Below are the code and all the weights of a small trained network. Each question names an input and a target symbol and asks about switching units off, where a switched-off unit gives its printed mean instead of its output.

import numpy as np


def w(rows, s, z=0):
    codes = np.array(rows[::2]) - 128.0
    scale = np.full(codes.shape[1], s)
    scale[-1] = z or s
    return codes * scale


def norm(h):
    return h / np.sqrt((h * h).mean(-1, keepdims=True) + 1e-5)


def f(y):
    return y / 2 * (1 + np.tanh(0.7978845608 * (y + 0.044715 * y**3)))


def softmax(a):
    e = np.exp(a - a.max(-1, keepdims=True))
    return e / e.sum(-1, keepdims=True)


def log_softmax(a):
    a = a - a.max(-1, keepdims=True)
    return a - np.log(np.exp(a).sum(-1, keepdims=True))


def net(x, mask):
    ids = ['ΓΔΛΩαβεζηθμπφ'.index(c) for c in x.split()]
    T = len(ids)
    res = E[ids] + P[:T]
    u = 0
    for l in range(2):
        q, k, v = (norm(res) @ M[l].T for M in (Q, K, V))
        z = softmax(np.where(np.tri(T) > 0, q @ k.T / 2**0.5, -1e9)) @ v
        res = res + np.where(mask[u], z, O[l][:, -1]) @ O[l][:, :-1]
        u += 1
        y = f(norm(res) @ A[l][:, :-1].T + A[l][:, -1])
        res = res + np.where(mask[u : u + 12], y, B[l][:, -1]) @ B[l][:, :-1]
        u += 12
    return log_softmax(norm(res)[-1] @ U[:, :-1].T + U[:, -1])


Q, K, V, O, A, B = {}, {}, {}, {}, {}, {}
E = w([
[132,177,118,184,201,168],'Γ',
[118,147,128,44,113,94],'Δ',
[97,73,93,125,18,1],'Λ',
[155,136,128,204,141,224],'Ω',
[132,114,92,101,150,168],'α',
[136,161,99,135,143,114],'β',
[177,153,92,226,118,142],'ε',
[122,106,99,95,94,105],'ζ',
[104,174,154,77,194,148],'η',
[151,79,77,165,124,166],'θ',
[144,163,118,169,34,27],'μ',
[115,101,137,91,126,172],'π',
[150,117,117,147,58,107],'φ',
],0.0029)
P = w([
[121,121,132,130,127,119],'0',
[103,131,130,143,121,123],'1',
[127,140,103,104,121,164],'2',
[135,117,137,129,135,113],'3',
[165,249,101,81,120,154],'4',
[122,124,133,134,125,122],'5',
[135,142,107,104,118,162],'6',
[130,121,135,132,129,119],'7',
],0.012)
Q[0] = w([
[238,188,58,50,41,209],'0.h0',
[216,98,3,52,149,171],'0.h0',
],0.0056)
K[0] = w([
[195,104,222,147,153,40],'0.h0',
[245,10,152,90,254,86],'0.h0',
],0.0065)
V[0] = w([
[165,167,3,210,189,78],'0.h0',
[96,192,210,195,46,133],'0.h0',
],0.0026)
O[0] = w([
[170,102,51,101,207,97,153],'0.h0',
[253,111,163,90,113,145,2],'0.h0',
],0.0038,0.00035)
A[0] = w([
[133,175,159,160,129,76,178],'0.n0',
[135,134,118,106,118,215,110],'0.n1',
[132,195,150,115,200,185,10],'0.n2',
[135,108,135,89,167,170,168],'0.n3',
[111,111,197,154,207,161,95],'0.n4',
[124,135,183,91,138,157,110],'0.n5',
[126,177,105,2,114,117,6],'0.n6',
[174,25,181,157,99,128,78],'0.n7',
[139,156,121,141,96,130,102],'0.n8',
[167,136,122,84,132,154,118],'0.n9',
[104,47,138,172,142,81,101],'0.n10',
[97,68,184,71,177,86,195],'0.n11',
],0.0056,0.0017)
B[0] = w([
[230,109,79,84,161,71,187],'0.n0',
[94,134,136,116,108,2,223],'0.n1',
[188,78,83,74,22,117,167],'0.n2',
[94,118,173,228,81,73,163],'0.n3',
[80,129,97,251,113,35,137],'0.n4',
[152,147,95,174,88,97,117],'0.n5',
[181,140,109,227,156,173,250],'0.n6',
[118,89,162,138,82,207,207],'0.n7',
[144,136,141,74,110,149,150],'0.n8',
[139,104,139,167,64,77,158],'0.n9',
[100,69,102,78,162,164,239],'0.n10',
[115,196,216,123,153,136,219],'0.n11',
],0.0037,0.0015)
Q[1] = w([
[129,141,26,200,7,124],'1.h0',
[62,96,64,105,1,157],'1.h0',
],0.0074)
K[1] = w([
[190,49,227,180,201,75],'1.h0',
[106,21,253,93,193,94],'1.h0',
],0.0058)
V[1] = w([
[112,135,121,167,104,4],'1.h0',
[97,51,107,202,109,145],'1.h0',
],0.0037)
O[1] = w([
[113,202,130,211,110,3,4],'1.h0',
[128,131,87,249,50,210,247],'1.h0',
],0.0029,0.00043)
A[1] = w([
[100,37,137,111,161,102,98],'1.n0',
[182,89,109,184,164,177,40],'1.n1',
[57,159,111,125,138,136,100],'1.n2',
[102,118,148,210,156,157,2],'1.n3',
[137,58,143,119,98,96,93],'1.n4',
[84,136,100,61,131,136,122],'1.n5',
[68,66,144,148,134,91,66],'1.n6',
[2,222,113,95,161,108,11],'1.n7',
[127,157,95,135,101,126,186],'1.n8',
[109,213,167,162,168,144,60],'1.n9',
[80,116,91,146,133,139,97],'1.n10',
[96,96,88,123,130,141,146],'1.n11',
],0.0065,0.0024)
B[1] = w([
[89,182,83,154,129,121,189],'1.n0',
[212,81,124,127,129,117,129],'1.n1',
[157,150,157,168,155,132,179],'1.n2',
[127,106,109,120,70,131,120],'1.n3',
[122,174,58,112,64,120,137],'1.n4',
[138,118,175,126,154,129,211],'1.n5',
[111,227,96,116,125,184,158],'1.n6',
[253,121,145,137,91,137,235],'1.n7',
[88,101,166,113,175,115,249],'1.n8',
[145,101,131,98,67,119,145],'1.n9',
[163,176,128,141,164,122,162],'1.n10',
[140,193,157,131,150,112,197],'1.n11',
],0.0054,0.0018)
U = w([
[117,147,69,221,167,46,125],'Γ',
[172,107,246,53,133,92,60],'Δ',
[12,184,63,107,105,108,175],'Λ',
[135,110,92,230,70,158,172],'Ω',
[181,199,187,198,200,179,153],'α',
[119,124,126,73,255,76,167],'β',
[215,59,72,140,172,133,220],'ε',
[59,133,178,58,205,191,73],'ζ',
[130,157,193,167,86,18,119],'η',
[84,127,65,168,202,234,4],'θ',
[126,86,96,46,91,27,182],'μ',
[64,176,214,155,56,183,33],'π',
[139,74,118,50,67,223,138],'φ',
],0.0098,0.0011)

Each question gives the input, a string of symbols that net reads in full, and the target symbol t.
The units are the heads (2 rows each of Q, K, V and O) and the neurons (one row each of A and B). Each row of codes is followed by its name. A weight is (code - 128) times the scale printed after its matrix; where a second scale follows, it is the last column's (O, A, B and U).
mask holds one flag per unit, layer by layer, with each layer's heads first. A switched-off unit (its flag False) gives its mean, the last column of its rows in O or B, instead of its output. The means were averaged over made-up inputs and are rounded, as every weight is.
A unit's drop is (log p(t) with every unit on - log p(t) with that unit switched off) / (log p(t) with every unit on - log p(t) with every unit switched off).
The circuit of an input: a set's keep is (log p(t) with only the set's units on - log p(t) with every unit switched off) / (log p(t) with every unit on - log p(t) with every unit switched off). Starting from the 12 units with the biggest drops (on a tie, the unit counted first), units are removed one at a time, each time the one whose removal leaves the highest keep (on an exact tie, the one counted first), for as long as the keep stays at least 0.8.
units of the circuit, in order: the units of the circuit, biggest drop first
unit that matters most: the unit with the biggest drop
k most important neurons: the k neurons with the biggest drops, biggest first
top k neurons in layer l: the k neurons of layer l with the biggest drops, biggest first
input Ω Δ ε Λ α Λ μ, target Λ: units of the circuit, in order -> 1.n7, 1.n8
input β φ α φ η Λ, target Λ: 2 most important neurons -> 1.n0, 1.n4
input Λ π α α, target α: top 2 neurons in layer 0 -> 0.n11, 0.n10
input φ θ α μ, target μ: 2 most important neurons -> 0.n0, 0.n6
input Λ α π, target Λ: 2 most important neurons -> 0.n1, 1.n7
input ζ Ω Δ, target ζ: top 2 neurons in layer 1 -> 1.n8, 1.n7
input α μ ε Λ Λ ε ε, target Λ: 3 most important neurons -> 1.n7, 0.n1, 0.n0
input α ε φ Δ Γ ζ α, target Δ: unit that matters most -> 1.h0
input β θ ε, target β: top 2 neurons in layer 0 -> 0.n1, 0.n7
input Λ ζ Δ, target Λ: top 3 neurons in layer 0 -> 0.n1, 0.n6, 0.n9
input α β Γ Γ π φ η, target Γ: top 4 neurons in layer 0 -> 0.n6, 0.n3, 0.n4, 0.n2
input Δ β Λ Λ η β α, target Λ: top 2 neurons in layer 1 -> 1.n7, 1.n1
input α ε φ μ α α Ω, target μ: 2 most important neurons -> 0.n1, 0.n2
input α α ε, target α: top 2 neurons in layer 0 -> 0.n7, 0.n6
input μ ζ α μ η Ω π, target μ: unit that matters most -> 0.n1
input ζ α η Γ ζ Γ Ω, target Γ: 2 most important neurons -> 0.n4, 0.n1
input Λ θ Γ π π α η, target π: 2 most important neurons -> 0.n2, 0.n3
input θ φ α ζ, target ζ: 2 most important neurons -> 0.n11, 0.n4
input φ θ Γ η ζ π, target π: 2 most important neurons -> 0.n11, 0.n7
input θ α ζ, target θ: unit that matters most -> 1.h0
input α β φ ε α φ α, target ε: 2 most important neurons -> 0.n6, 1.n1
input φ Γ φ θ Δ φ ζ, target θ: 3 most important neurons -> 1.n7, 0.n6, 0.n0
input Γ α μ Γ α π η, target Γ: top 2 neurons in layer 0 -> 0.n6, 0.n4
input φ θ Δ Λ ε ε Λ φ, target φ: top 2 neurons in layer 0 -> 0.n7, 0.n6
input μ φ ε α Γ ε η, target α: top 2 neurons in layer 0 -> 0.n6, 0.n2
